[-39.8  -1.6 -17.1   9.0  49.6  25.6   2.2] --> 9.0

[[ 32.9 -18.3  14.8 -43.7 -23.4   4.2  -8.2]
 [-19.9  31.5   5.1 -20.2  26.2  17.1  39.5]] --> -43.7

[ -5.3 -38.3  57.3 -19.8  16.1 -17.5] --> -19.8

[[-18.1   0.4 -26.3 -14.1   1.4 -13.9  44.3]
 [-16.8  -0.6 -25.2 -14.3  -0.4 -15.5  41.7]] --> -14.1

[[-34.6 -47.3   7.8   8.7  -9.5  -6.9 -22.7]
 [ 10.6  50.6   9.2  28.9  31.6 -43.4   7.5]] --> 8.7

[[  4.7   7.5  27.4  13.7  31.6   2.8]
 [  7.9  25.6   2.1   6.6  41.7  -5.9]
 [ -8.8 -10.5   5.2  15.8   2.6  -2.3]] --> 13.7

[[-24.1  -2.8  -6.5   1.1 -18.5 -50.9  -2.5]
 [-33.9   3.5 -35.0  -8.0   7.8  26.3 -19.5]] --> 1.1

[-31.6 -51.1 -24.4  38.5 -23.4   4.6] --> 38.5

[-26.1  -7.7 -10.9 -19.4  29.0 -54.0] --> -19.4

[-29.0 -46.9 -34.5   9.3  -2.7] --> 9.3
---
Input: -141,-214,801,-251,-826
Output: -214

Input:
711,755,50,110,176
711,755,122,128,33
811,656,165,83,76
Output: 165

Input: 15,51,78,24,33
Output: 33

Input: 251,39,162,196,73
Output: 162

Input: 8,2,8,1,2,5,7
Output: 5

Input: 43,25,-20,-29,0
Output: 0

Input: 66,173,10,215,23
Output: 66

Input: 26,69,170,200,77
Output: 77

Input: 46,231,62,56,37,11,113
Output: 56

Input: 149,143,241,113,63
Output: 143
---
[943 541 135 355 723 805 888] value 943
[-14  14  17  44  -1 -28] value -14
[585  24 574 898 594] value 585
[ 30  -6 -22 -47] value 30
[210  33  61  64] value 210
[4289 4458 5988 9366 1234 3565 7561] value 4289
[ 704 -402  545 -826 -750] value 704
---
[-599  462 -185  641 -236]
641, 462

[447 183 742 148 293 934]
934, 742

[31 91  1 24  7]
91, 31

[8433 2391 8853 5964 8514]
8853, 8514

[8542 8645 2978 8980]
8980, 8645

[2547 6011 5651 6876 5561 7707 8752]
8752, 7707

[[ 185 -203  890  509]
 [ 294  634 -901 -140]]
890, 634

[-679  594 -492  846 -741 -150]
846, 594
---
[ 15.6 -49.2  35.0 -32.9  54.2] -> 54.2

[[-54.9  25.0   7.9 -45.9 -14.0]
 [ 23.8  17.2  10.5   3.1  24.7]
 [ 15.0 -31.2   5.2  24.7   9.9]] -> 9.9

[-36.4  15.5 -25.8  -2.2   4.7  -3.4  50.2] -> 50.2

[[ 38.3  -5.2  33.5  29.6   6.9  17.6 -43.9]
 [-13.4  17.2  39.5 -25.8   8.7 -21.9 -25.0]] -> -25.0

[[ 28.8   7.6  19.4   4.8  15.2 -46.7]
 [-14.7 -16.2 -21.8  16.6  -3.3   6.1]
 [ -8.7 -24.0 -28.4  -5.5   8.9 -31.0]] -> -31.0

[[  3.9   1.0   3.0   4.6  -1.1]
 [-45.2   3.0   7.4 -11.1   0.6]
 [-11.6  -1.6   4.3  10.4  -1.6]] -> -1.6

[[ 31.1 -19.2 -37.1  43.6  26.6  15.1]
 [-31.2  54.0  -9.2 -40.9   7.4   3.4]
 [ 47.7  -2.1  16.5  33.9   3.3 -51.5]] -> -51.5

[-24.5   9.6 -28.7  42.2] -> 42.2

[[ -6.6  25.4 -12.6   3.9 -19.7]
 [ 12.7  43.6 -23.5 -18.1 -26.5]
 [-36.2  23.0   2.6 -30.9  13.9]] -> 13.9

[  5.6  17.8 -51.4 -22.1  37.9   3.4] -> 3.4
---
[[171  67 131 762 665 580 518]
 [201  85 246 748 616 591 482]] 131

[[36 27 39 16]
 [34 34 32  5]
 [33 28 79 37]] 32

[[6 5 1 6 5 4]
 [2 7 4 5 4 2]] 1

[[ 522 -255 -247   33]
 [  48 -223  389 -600]
 [-533   23 -212 -275]] 389

[[3321 6536 4244 2646 5945 7095 6580]
 [4576 5997 7187 4452 8837 4322 8018]] 4244

[[-736 -544  188  617  168 -136]
 [  44   70 -272  679 -750  -32]] 188

[[  7  -9 -40   0  36]
 [-26 -41 -39 -10  49]] -40
---
[[ 31  12   7  10 -27]
 [ -9 -29   7  15 -26]
 [-21  21 -21  36   5]] ans = -21

[[4 7 6 4]
 [4 0 1 3]
 [4 1 2 4]] ans = 1

[[215  93  20 192]
 [104 101  90 110]
 [ 37 122 124  64]] ans = 122

[[ 24   8   7 -20  31]
 [ 20   4   7  -6  24]
 [-23  37  36  33 -39]] ans = 36

[[189 243 996 329 844]
 [628  77 672 384 854]
 [645  92 435 281 777]] ans = 435

[[-16  -7  34  34]
 [-30  -7  14  23]
 [ 19 -27  -6 -47]] ans = -27

[[  7 -28 -36   4]
 [  5  33  28   8]
 [  7  32  21   8]] ans = 32
---
[[ 23.3 -53.9 -20.3 -25.1 -42.2]
 [-15.6   3.2 -29.8  -6.0  20.9]] >> 23.3

[[-11.9   1.9 -24.2  12.5   1.2 -23.7   7.9]
 [ -0.7  17.7  50.5 -42.8  12.8  21.5   3.3]] >> -11.9

[[-15.7  -0.1  21.1   2.8 -14.9   5.4]
 [  9.3 -11.3 -35.1   9.0   0.6 -56.6]] >> -15.7

[[ 24.4  -6.0 -51.3   4.6 -20.2]
 [  8.3   2.1   1.6  -7.6  -2.7]] >> 24.4

[[ 26.8 -42.4  28.4 -40.3 -41.3]
 [ 13.3 -32.1  15.7 -39.9 -31.1]] >> 26.8

[[-22.5   5.1 -15.4  -9.9  29.1]
 [ 46.6  -8.5   2.6 -22.2  -6.3]] >> -22.5

[[ 34.2  14.7  12.1  15.2  -6.2 -31.8  -4.1]
 [  4.7  30.0 -45.5  14.5  -0.5 -20.9  -4.9]] >> 34.2

[[  0.6  -4.2  -6.4   2.1 -11.5 -10.6  -4.0]
 [ 20.7 -14.9  55.9   5.7  43.4  -3.4 -11.2]] >> 0.6

[[ 53.8  25.4  31.8  45.1 -15.4]
 [-13.0  -4.0  25.2  21.8  39.3]] >> 53.8
---
-4.0	26.2	-46.6	45.1	32.3	-7.8: 45.1

4.5	-46.5	1.4	-13.4	-1.8	-0.7
41.7	7.3	-4.8	-21.7	3.9	-6.8
23.9	-36.9	1.7	-17.4	-23.8	4.6
: -17.4

11.2	43.3	14.2	-18.5: 43.3

-25.2	49.6	19.0	-36.9	-0.9	-9.8	-31.3: -0.9

25.8	-7.6	-20.1	56.5	55.3
32.9	-24.8	-23.9	56.4	51.0
: -23.9

23.5	-32.4	54.9	23.5	38.5	9.6
22.4	-5.2	-29.1	-44.0	-53.2	-33.2
11.1	8.6	-29.2	-34.9	-21.1	-42.2
: -34.9

-7.3	41.6	35.2	38.2	22.2	-9.5	-40.8
12.3	-34.5	-22.8	-15.3	-23.1	30.6	6.1
: -23.1

-0.4	-1.3	20.8	17.7	-30.5
-25.1	-1.0	3.7	16.4	43.4
: 3.7
---
[[-16.4   4.9  18.4   5.7  -6.2   4.3 -17.0]
 [-11.0  -1.2  15.0   8.0  -3.1  -2.1 -13.6]
 [-57.1  36.0  30.0 -25.5 -57.1  -6.8   3.4]]	8.0, 36.0

[-39.0   3.8  17.3  49.6 -36.6 -13.4 -14.8]	49.6, 49.6

[ 0.0 53.7 29.2 -0.2 32.6  4.6 -1.3]	-0.2, 53.7

[[-15.2 -21.6   1.6 -52.2  -0.3]
 [-13.4 -21.9 -17.1 -33.0  -0.3]
 [ 34.8  18.8 -25.1 -36.6  -0.5]]	-17.1, 34.8

[-10.6 -15.9 -13.2 -22.7 -41.5]	-13.2, -10.6

[ 33.6   5.4 -38.9  50.2  54.7]	-38.9, 54.7

[-32.1  48.8 -54.0 -26.8 -57.3]	-54.0, 48.8

[-21.5 -38.4 -16.2 -37.9 -41.7]	-16.2, -16.2
---
array([ -8.8,   4.1,  24.2,  18.9,  43.4, -24.1,  45.0]) yields -8.8, 45.0

array([55.5, 22.9, -6.5,  6.1, 14.5]) yields 55.5, 14.5

array([-32.9, -17.8,  30.5, -54.0,  31.9]) yields -32.9, 31.9

array([[  9.1,  -5.2,  24.6, -42.3, -31.2,  31.1,  39.7],
       [ 12.1, -51.4,  12.5, -26.6,  37.1,  -9.9,  -5.0]]) yields 9.1, -5.0

array([-45.8,  14.4,  49.1,  52.9]) yields -45.8, 52.9

array([[-46.0, -29.3, -10.2,  -0.9],
       [-40.6, -15.1,   6.6,  14.5],
       [-47.3, -16.9, -19.6,  -3.1]]) yields -46.0, -3.1

array([ 46.4,  55.5,  50.7,   2.9, -30.2,  48.7]) yields 46.4, 48.7
---
array([7689, 2058, 9628, 7741]) result: 2058
array([-36, -38,  38,   5,   5, -24]) result: 5
array([ 985,  448, -173, -951]) result: 448
array([252,  15, 170, 103, 191, 159, 238]) result: 191
array([ 7, 76, 33, 78,  2, 64, 19]) result: 2
array([ 316, -572,  954, -249]) result: -572
array([2, 3, 7, 4]) result: 3
array([8, 3, 2, 7, 4, 5, 7]) result: 4
